Below is a small trained network, with its code and all its weights. Each question gives an input and a class and asks what happens when units are switched off, that is, made to give their printed mean instead of their output.

import numpy as np


def w(rows, s, z=0):
    codes = np.array(rows[::2]) - 128.0
    scale = np.full(codes.shape[1], s)
    scale[-1] = z or s
    return codes * scale


def f(y):
    return y / 2 * (1 + np.tanh(0.7978845608 * (y + 0.044715 * y**3)))


def log_softmax(a):
    a = a - a.max(-1, keepdims=True)
    return a - np.log(np.exp(a).sum(-1, keepdims=True))


def net(x, mask):
    res = np.array(x, float).reshape(1, 6) / 4 @ E
    y = f(res @ A[0][:, :-1].T + A[0][:, -1])
    res = res + np.where(mask, y, B[0][:, -1]) @ B[0][:, :-1]
    return log_softmax(res[-1] @ U[:, :-1].T + U[:, -1])


A, B = {}, {}
E = w([
[120,240,134,192],'x0',
[120,46,233,239],'x1',
[161,82,148,41],'x2',
[75,150,254,81],'x3',
[200,124,213,133],'x4',
[33,116,136,160],'x5',
],0.0078)
A[0] = w([
[97,151,105,146,90],'N1',
[153,106,136,154,222],'N2',
[136,100,103,108,199],'N3',
[139,87,136,87,127],'N4',
[144,187,101,110,131],'N5',
[121,198,105,109,82],'N6',
[61,140,163,142,161],'N7',
[149,139,128,145,52],'N8',
[70,133,123,151,40],'N9',
[188,135,92,145,173],'N10',
[137,182,108,164,110],'N11',
[139,153,105,100,158],'N12',
[145,84,149,127,250],'N13',
[104,95,98,108,128],'N14',
[79,162,118,105,147],'N15',
[177,119,174,82,126],'N16',
[146,180,112,100,129],'N17',
[106,122,121,147,52],'N18',
[190,141,118,177,204],'N19',
[178,73,73,57,249],'N20',
[169,115,187,85,222],'N21',
[123,91,75,149,174],'N22',
[133,142,148,186,164],'N23',
[159,99,108,102,253],'N24',
[96,125,210,144,217],'N25',
[54,162,152,62,142],'N26',
[151,216,100,122,151],'N27',
[157,178,137,171,142],'N28',
[147,194,119,89,194],'N29',
[79,142,160,199,114],'N30',
[125,70,129,7,207],'N31',
],0.015,0.004)
B[0] = w([
[174,126,104,188,156],'N1',
[162,160,115,70,167],'N2',
[125,166,156,114,169],'N3',
[165,170,203,212,167],'N4',
[96,139,117,116,189],'N5',
[87,169,65,154,184],'N6',
[89,157,29,107,178],'N7',
[223,75,105,109,129],'N8',
[105,56,62,190,152],'N9',
[135,222,106,48,196],'N10',
[210,142,60,131,179],'N11',
[74,149,132,168,173],'N12',
[82,183,153,69,180],'N13',
[139,155,177,128,157],'N14',
[57,49,133,147,171],'N15',
[153,90,208,195,184],'N16',
[52,139,90,153,180],'N17',
[109,75,99,193,130],'N18',
[141,154,112,2,195],'N19',
[116,161,180,128,255],'N20',
[140,134,222,125,202],'N21',
[181,149,170,178,183],'N22',
[193,167,76,92,175],'N23',
[105,161,171,143,192],'N24',
[138,230,107,58,203],'N25',
[15,60,132,52,194],'N26',
[120,170,5,86,214],'N27',
[214,172,106,49,176],'N28',
[23,140,107,109,203],'N29',
[155,134,11,112,193],'N30',
[95,130,195,158,245],'N31',
],0.0063,0.012)
U = w([
[42,100,144,94,180],'0',
[136,42,131,141,9],'1',
[73,182,76,112,140],'2',
[164,185,95,116,120],'3',
[132,90,132,187,2],'4',
[112,156,223,136,177],'5',
[150,127,130,87,109],'6',
[128,113,60,252,189],'7',
],0.012,0.0079)

Each question gives the input, the list of numbers given to net, and the class t.
The units are the neurons (one row each of A and B). Each row of codes is followed by its name. A weight is (code - 128) times the scale printed after its matrix; where a second scale follows, it is the last column's (A, B and U).
mask holds one flag per neuron, in row order. A switched-off neuron (its flag False) gives its mean, the last column of its row in B, instead of its output. The means were averaged over made-up inputs and are rounded, as every weight is.
A unit's drop is (log p(t) with every unit on - log p(t) with that unit switched off) / (log p(t) with every unit on - log p(t) with every unit switched off).
The circuit of an input: a set's keep is (log p(t) with only the set's units on - log p(t) with every unit switched off) / (log p(t) with every unit on - log p(t) with every unit switched off). Starting from the 12 units with the biggest drops (on a tie, the unit counted first), units are removed one at a time, each time the one whose removal leaves the highest keep (on an exact tie, the one counted first), for as long as the keep stays at least 0.8.
units of the circuit, in order: the units of the circuit, biggest drop first
top k neurons: the k neurons with the biggest drops, biggest first
drop when u is switched off: that unit's drop, to one decimal
input [0,0,-1,8,1,-1], class 0: top neuron => (N26)
input [-2,5,-1,-2,1,-8], class 5: units of the circuit, in order => (N27, N30)
input [5,6,-8,0,-5,0], class 3: units of the circuit, in order => (N28, N23)
input [2,3,7,-5,-7,4], class 5: units of the circuit, in order => (N27, N30, N22)
input [6,2,-2,-3,1,8], class 7: units of the circuit, in order => (N9, N10, N13)
input [-2,8,-5,2,4,6], class 2: top 2 neurons => (N7, N25)
input [4,-7,4,8,-7,0], class 0: top 2 neurons => (N26, N15)
input [-5,5,-8,-3,2,5], class 7: top 2 neurons => (N10, N9)
input [4,-5,4,-5,8,-7], class 2: top 2 neurons => (N29, N17)
input [2,8,-8,5,0,7], class 2: top 2 neurons => (N25, N7)
input [2,0,2,5,-3,4], class 0: top 2 neurons => (N26, N27)
input [5,8,4,-2,-1,-2], class 3: drop when N23 is switched off => 0.1
input [0,5,2,-1,-8,6], class 7: drop when N29 is switched off => 0.0
input [8,3,-7,-7,-4,6], class 7: units of the circuit, in order => (N9)
input [4,5,3,7,-5,3], class 2: drop when N26 is switched off => -0.1
